B =
3.437,2.344,-0.119,-1.034,2.482,-2.628,-5.873,5.850,-0.510,-6.043,1.414,4.352
-2.226,3.529,-2.230,5.822,-0.836,-2.925,-3.956,2.637,0.937,1.957,0.794,3.178
-1.166,3.578,5.027,6.639,0.274,3.161,-4.471,6.233,1.186,-2.549,6.306,3.742
-3.098,-3.963,6.373,0.069,-1.795,6.278,2.856,-0.592,2.817,-3.197,-3.025,-3.114
6.792,0.582,1.056,-3.875,6.095,0.956,7.166,2.793,7.099,0.765,-6.899,-1.448
-0.172,5.458,6.202,0.678,-3.295,-1.685,-3.346,-2.563,-1.411,-2.548,1.113,-6.939
Give the first entry in the row that holds the smallest entry.
Answer: -0.172
The first entry of the largest entry's row is 6.792
The top entry of the column that holds the largest entry: -5.873
Give the 5th entry in reading order.
Answer: 2.482
The last entry, reading row by row: -6.939
The entry directly above the largest entry is 2.856
The largest entry in the first row is 5.850
The entry just right of the largest entry is 2.793
The entry just right of -3.295: -1.685
The top-right entry: 4.352
Give the 3rd-last entry, reading row by row.
Answer: -2.548
Give the smallest entry in the first column.
Answer: -3.098
The entry just left of -2.563 is -3.346
The entry directly above the smallest entry -> -1.448
The second largest entry -> 7.099
Give the top-left entry.
Answer: 3.437
Give the entry just left of -6.043.
Answer: -0.510
Give the third smallest entry.
Answer: -6.043
Give the entry just left of the largest entry.
Answer: 0.956
The entry just left of -3.197 is 2.817
The largest entry in the last row: 6.202
Give the entry directly above -1.795.
Answer: 0.274
Give the entry directly below -0.510.
Answer: 0.937
Give the entry directly above -3.963.
Answer: 3.578
Give the second entry on the diagonal from the top-right corner.
Answer: 0.794
Give the second smallest entry.
Answer: -6.899
The entry directly above 0.582 is -3.963
Give the entry directly below -1.034.
Answer: 5.822
